Each row has a name. Each question is about the rows just above it.

Nabe: [ 88 161 150 144 119 135 102 117 100 149 140 108 100 116 169 150 159  94
  95 157 114  87 110 166 107  95 111 101 161 139 103]
meza: [131 118  79 102 155 100 178 145 161  85  99 117 121 147 125 102  91 191
 134  80 171 131 114 126 129 156 163 147  89 140 111]
nor: [ 99 153 132 181  97 183 130  85  86 103 181 106 109  92 126 186 116 139
 106 113 126 104 101 140 142 117 117 107 130 138 104]
Mevig: [216  81 148 137 117 143 124 121 137 145 136 153 182 112  69 133 125 114
 101 149 103 104 118 152 118  98 109 102 153 110 122]
Nov: [216  81 148 137 117 143 124 121 137 145 136 153 182 112  69 133 125 114
 190 133 107 219 149  71 160 133 111 134 121 149 176]
vodu: [128 125 185 139 141 110  60 147  82 172 113 152 146 140 144 126 168  59
 120 183  96 127 159 139  88 113 111 133 165  85 150]
The entry that follows [60]: => [147]
The entry that follows [166]: => [107]
The entry that follows [135]: => [102]
The entry that follows [157]: => [114]
Where do [216  81 148 137 117 143 124 121 137 145 136 153 182 112  69 133 125 114
 190 133 107 219 149  71 160 133 111 134 121 149 176] appear? => Nov
Right after [163] comes => [147]
The entry that follows [138]: => [104]

roni: [162 127  77 145 172 158  96 155 193 206 138 130  58 140 178 102 126 124
 171  73 218  75 175 187  87 210 197 155 107  89 103 124  74 116 161  97
 102  99 172 188 144 200 170  98  78  63  52 114 128  91 164]
bugo: [172  93 107 137  96 161 203 175 175  86  79  88  99 154 156 116 161 119
 143 115 155 138  62 153 152  98 111 146 135 102 173 129  96 155  98 217
 150 102 152  89 191 100  75 208 168 172 154 131 151 195 115]
gis: [137 207  77 156 172 158  96 155 193 206 138 130  58 140 178  71 126 124
 171  73 218  75 175 187  87 210 197 155 107  89 103 124  74 116 143  97
 102  99 172 188 144 200 170  98  78  63  52 114 128  91 164]
Right after [62] comes => [153]
The entry that follows [135]: => [102]
What comes right after [153] in the named rows? => [152]
Right after [111] comes => [146]
[172  93 107 137  96 161 203 175 175  86  79  88  99 154 156 116 161 119
 143 115 155 138  62 153 152  98 111 146 135 102 173 129  96 155  98 217
 150 102 152  89 191 100  75 208 168 172 154 131 151 195 115] is in which row? => bugo
What comes right after [151] in the named rows? => [195]
What comes right after [146] in the named rows? => [135]

Vegu: [222  80  91  54 156 206  82 172 122  77 147 106  81 116 189 112 197  94
  93 192  94 110  77 108 200  75 100 128]
demag: [222  80  91  54 156 206  82 172 122  77 147 106  81 116 189 112 108  94
  93 192  94 186  77 108 200  75 156 128]
Gukur: [201  89  87  78 163 196 141 127  86 126 104  83  94 171 153  88  86  90
 155 142  93 142 151  93 188 146 158  92]
What comes right after [196] in the named rows? => [141]
What comes right after [83] in the named rows? => [94]

Dozu: [161 158 164 136 200 167  59 224 156 179 159  49  98 187 105  94  92 212
 108 202 122  96 105 144]
taru: [117 137 110  73 130 135 136 163  75 180 167 136  93 167  76 121  60 154
 203  83 108 150 147 193]
fug: [108  85 141  75 164 113 158 162 107 181 168  62 163 141  26 126  74 179
 201  88  78 194 136 195]
Gatif: [127 106 158 150 104  96 117 129 179 123  97 113 143 120 154 124 136 108
  75 157 112 120  82 111]
Right after [187] comes => [105]
What comes right after [124] in the named rows? => [136]

zes: [ 43 198 131 128  96 161 175  83  73 145 191 152  90 136  41]
kuluk: [ 43 198 131 128  96 161 175  83  73 145 191 152  90 136 134]
Revit: [176 129 203 136 129 191 138 203 120 101  63 171 173  89 109]
The entry that follows [120]: => [101]
Whose row is [ 43 198 131 128  96 161 175  83  73 145 191 152  90 136 134]? => kuluk

Rupe: [162  91 178 137 107 128  70 128  97 176 113 166 166 108  86 133 161  59
 142 172  76 167 164 102 109 107  94 119 159  98 170  94 167 168 146 187
 145 167 117 184 141 180  76 109 138  85  87 160]
rubif: [ 64 177 145 146 113 147 104 109 100 128 150  92  78 113 190 149 156 113
  76 148 126  64  92 180  99 105 114 101 186 101  85 172 107 138 133 150
 168  59  92 142 138 155 106 117  87 198 177  68]
mula: [129 157 120 189  57 203 153  46 149  96 200  94 111  60 136 187  91 160
 139  90 131 129  96 102 182 115  91 109  98 176 107  97  96 139 186 103
  96 150 179 113 198 104 143  48 128 123 158 128]
zenur: [ 74 159 100  94 180  88 131 170 118 111  96 111  89 178 177  95 149 153
  86 141 182  72 107 176  83 139 178 128 152  94  95 185 148  91  86 113
 159  69  86 104  83 124 146 176  97 192 166  79]
fov: [ 99 163 158 187  75 190 104  70 105 133 192  99 103  77 160 186 138 101
 104 136 103 103 102 147 143  90  87  86 152 132 110 127 146 158 178 158
 147 119 140 154 181 156  92  74 101 152 156  99]
zadem: [102 120 124  73 178  59 101 179  96 154  66 144 124 174 139  73 166 109
  94 163 144 104 144 166  61 130 156 136 159  66 131 169 161 112  73 148
 165  82  59 138  70 146 121 182 104 156 122 103]
Gaf: [ 82 123 155 159 106 161  96 101  97 127 159  98  92 104 180 161 148  99
  86 142 112  81 102 174 112  92 109  95 159 109  98 158 154 149 152 153
 163  89 110 154 156 161  94 107  89 185 166  82]
zod: [135 133  55 104 158 113 209 147 173  77 119 107 112 157 134 106  78 224
 142  73 189 132 106 118 161 167 169 154  77 171 103 139  68  75 101  40
  89 124 157  46 105  43 197 154 144 140 146 135]
Whose row is [135 133  55 104 158 113 209 147 173  77 119 107 112 157 134 106  78 224
 142  73 189 132 106 118 161 167 169 154  77 171 103 139  68  75 101  40
  89 124 157  46 105  43 197 154 144 140 146 135]? => zod
[129 157 120 189  57 203 153  46 149  96 200  94 111  60 136 187  91 160
 139  90 131 129  96 102 182 115  91 109  98 176 107  97  96 139 186 103
  96 150 179 113 198 104 143  48 128 123 158 128] is in which row? => mula
Whose row is [102 120 124  73 178  59 101 179  96 154  66 144 124 174 139  73 166 109
  94 163 144 104 144 166  61 130 156 136 159  66 131 169 161 112  73 148
 165  82  59 138  70 146 121 182 104 156 122 103]? => zadem
Whose row is [ 64 177 145 146 113 147 104 109 100 128 150  92  78 113 190 149 156 113
  76 148 126  64  92 180  99 105 114 101 186 101  85 172 107 138 133 150
 168  59  92 142 138 155 106 117  87 198 177  68]? => rubif

zesur: [143 191  96 154  66 162 159 127 148 136  37 178  99 142 159 114 121 118
  86 145  95  70 181 162 130  99  56  85  97 103 155 148 173  63  95 165
  74  98 116 140 155 127 192 143 141 137 199]
dol: [168 167 112 169 110 150 180 122 168 188  68 133 118 128 127 144 164 143
 127 113 109 100 118 154 173 118 102  72 140 115 118 117 145  18  96 117
  43 137 124 140 197 158 155 149  90 104 191]
Tul: [168 167 112 169 110 150 180 122 168 188 189 133 118 128 127 144 164 143
 127 113 109 100 118 154 134 118 102  72 140 115 118 117 145  18 106 117
  43 137 124 140 197 158 155 133  90 104 191]
zap: [168 167 112 169 110 150 180 122 168 188  68 133 118 128 127 144 164 143
 127 113 109 100 118 154 134 118 102  72 140 115 118 117 145  18  96 117
  43 137 124 140 197 158 155 133  90 104 191]
Rofup: [127 188  89 153  95 128 141 114 181 153  61 101 106 122 146 106 158 114
 129 143  94  93 160 153 131 122 106  60 143 107 123 116 150  18 102 113
  53 135 127 222 186 159 160 133  99 102 190]
vabiz: [104 161 125 148  86  76 133  94 221 115  76 162  90 119 162 120 188  79
 153 151 105 159 175 103 242  77  83  42 161 129 137 128 155  58  82 121
  72 113  74 155 211 149 167 183  85 147 193]
What comes right after [56] in the named rows? => [85]
What comes right after [221] in the named rows? => [115]
The entry that follows [42]: => [161]
Where do [168 167 112 169 110 150 180 122 168 188  68 133 118 128 127 144 164 143
 127 113 109 100 118 154 134 118 102  72 140 115 118 117 145  18  96 117
  43 137 124 140 197 158 155 133  90 104 191] appear? => zap
What comes right after [105] in the named rows? => [159]

